-4 -14 4 -9 -4 -5 -5
-3 0 -18 10 -5 1 -11
-17 -5 35 25 0 -14 9
25 14 -16 -22 -18 -12 10
7 -19 17 9 -7 13 -14
-25 5 10 -3 -26 -14 -12
3 6 11 -5 -18 14 3
6 11 -2 4 3 4 -8
-24 0 -16 13 -3 -7 -18
29 3 -1 19 -4 8 -3
->
-14 4 -9 -4 -5 -5 -4
0 -18 10 -5 1 -11 -3
-5 35 25 0 -14 9 -17
14 -16 -22 -18 -12 10 25
-19 17 9 -7 13 -14 7
5 10 -3 -26 -14 -12 -25
6 11 -5 -18 14 3 3
11 -2 4 3 4 -8 6
0 -16 13 -3 -7 -18 -24
3 -1 19 -4 8 -3 29

7 -1 6 5 -5 -4 4 3 2 6 7 1
-6 -1 -1 -4 0 5 -2 2 -2 1 -6 2
-7 0 -4 -14 2 -16 -17 9 -5 -6 -20 37
3 -1 3 2 7 -2 0 6 4 8 2 0
0 4 0 -6 -6 3 2 0 2 -1 0 0
1 -3 -1 2 41 -7 -10 14 10 17 -2 -1
->
-1 6 5 -5 -4 4 3 2 6 7 1 7
-1 -1 -4 0 5 -2 2 -2 1 -6 2 -6
0 -4 -14 2 -16 -17 9 -5 -6 -20 37 -7
-1 3 2 7 -2 0 6 4 8 2 0 3
4 0 -6 -6 3 2 0 2 -1 0 0 0
-3 -1 2 41 -7 -10 14 10 17 -2 -1 1

0 46 -13 34 -30 -34 -4
9 12 5 23 -14 -20 -2
20 3 5 19 -12 -19 -5
17 1 -10 11 -14 -16 2
15 -4 -10 0 -11 -9 6
9 -8 -11 -6 -8 2 6
5 -15 -10 -10 -2 8 2
4 -15 -7 -15 2 14 1
3 -21 -8 -16 8 14 -4
5 -24 -5 -26 14 19 -4
7 -26 -6 -28 14 16 -6
->
46 -13 34 -30 -34 -4 0
12 5 23 -14 -20 -2 9
3 5 19 -12 -19 -5 20
1 -10 11 -14 -16 2 17
-4 -10 0 -11 -9 6 15
-8 -11 -6 -8 2 6 9
-15 -10 -10 -2 8 2 5
-15 -7 -15 2 14 1 4
-21 -8 -16 8 14 -4 3
-24 -5 -26 14 19 -4 5
-26 -6 -28 14 16 -6 7

4 -34 -3 14
46 13 -13 -7
-30 -40 23 16
->
-34 -3 14 4
13 -13 -7 46
-40 23 16 -30

18 3
20 -33
18 3
-13 -17
-13 -19
19 4
-10 -16
19 3
23 -39
19 4
-10 -16
-14 -20
->
3 18
-33 20
3 18
-17 -13
-19 -13
4 19
-16 -10
3 19
-39 23
4 19
-16 -10
-20 -14

19 7 14 4 3 7 2 4 13 4 1 3 6 8 6
7 6 14 11 2 2 4 2 5 3 0 2 7 5 4
18 12 42 9 5 9 3 5 22 9 1 4 16 19 15
->
7 14 4 3 7 2 4 13 4 1 3 6 8 6 19
6 14 11 2 2 4 2 5 3 0 2 7 5 4 7
12 42 9 5 9 3 5 22 9 1 4 16 19 15 18

16 0 10 -37 18 -1 -22 -23 10 30 -20 -28
-8 -10 -10 -7 -12 -12 -7 -8 -9 -9 -12 -9
19 1 13 -46 24 0 -28 -28 13 37 -24 -35
15 0 9 -36 17 -1 -21 -22 10 29 -20 -27
-8 -10 -9 -11 -10 -11 -10 -10 -9 -7 -13 -11
-16 0 -11 48 -24 -1 31 31 -11 -34 22 36
->
0 10 -37 18 -1 -22 -23 10 30 -20 -28 16
-10 -10 -7 -12 -12 -7 -8 -9 -9 -12 -9 -8
1 13 -46 24 0 -28 -28 13 37 -24 -35 19
0 9 -36 17 -1 -21 -22 10 29 -20 -27 15
-10 -9 -11 -10 -11 -10 -10 -9 -7 -13 -11 -8
0 -11 48 -24 -1 31 31 -11 -34 22 36 -16
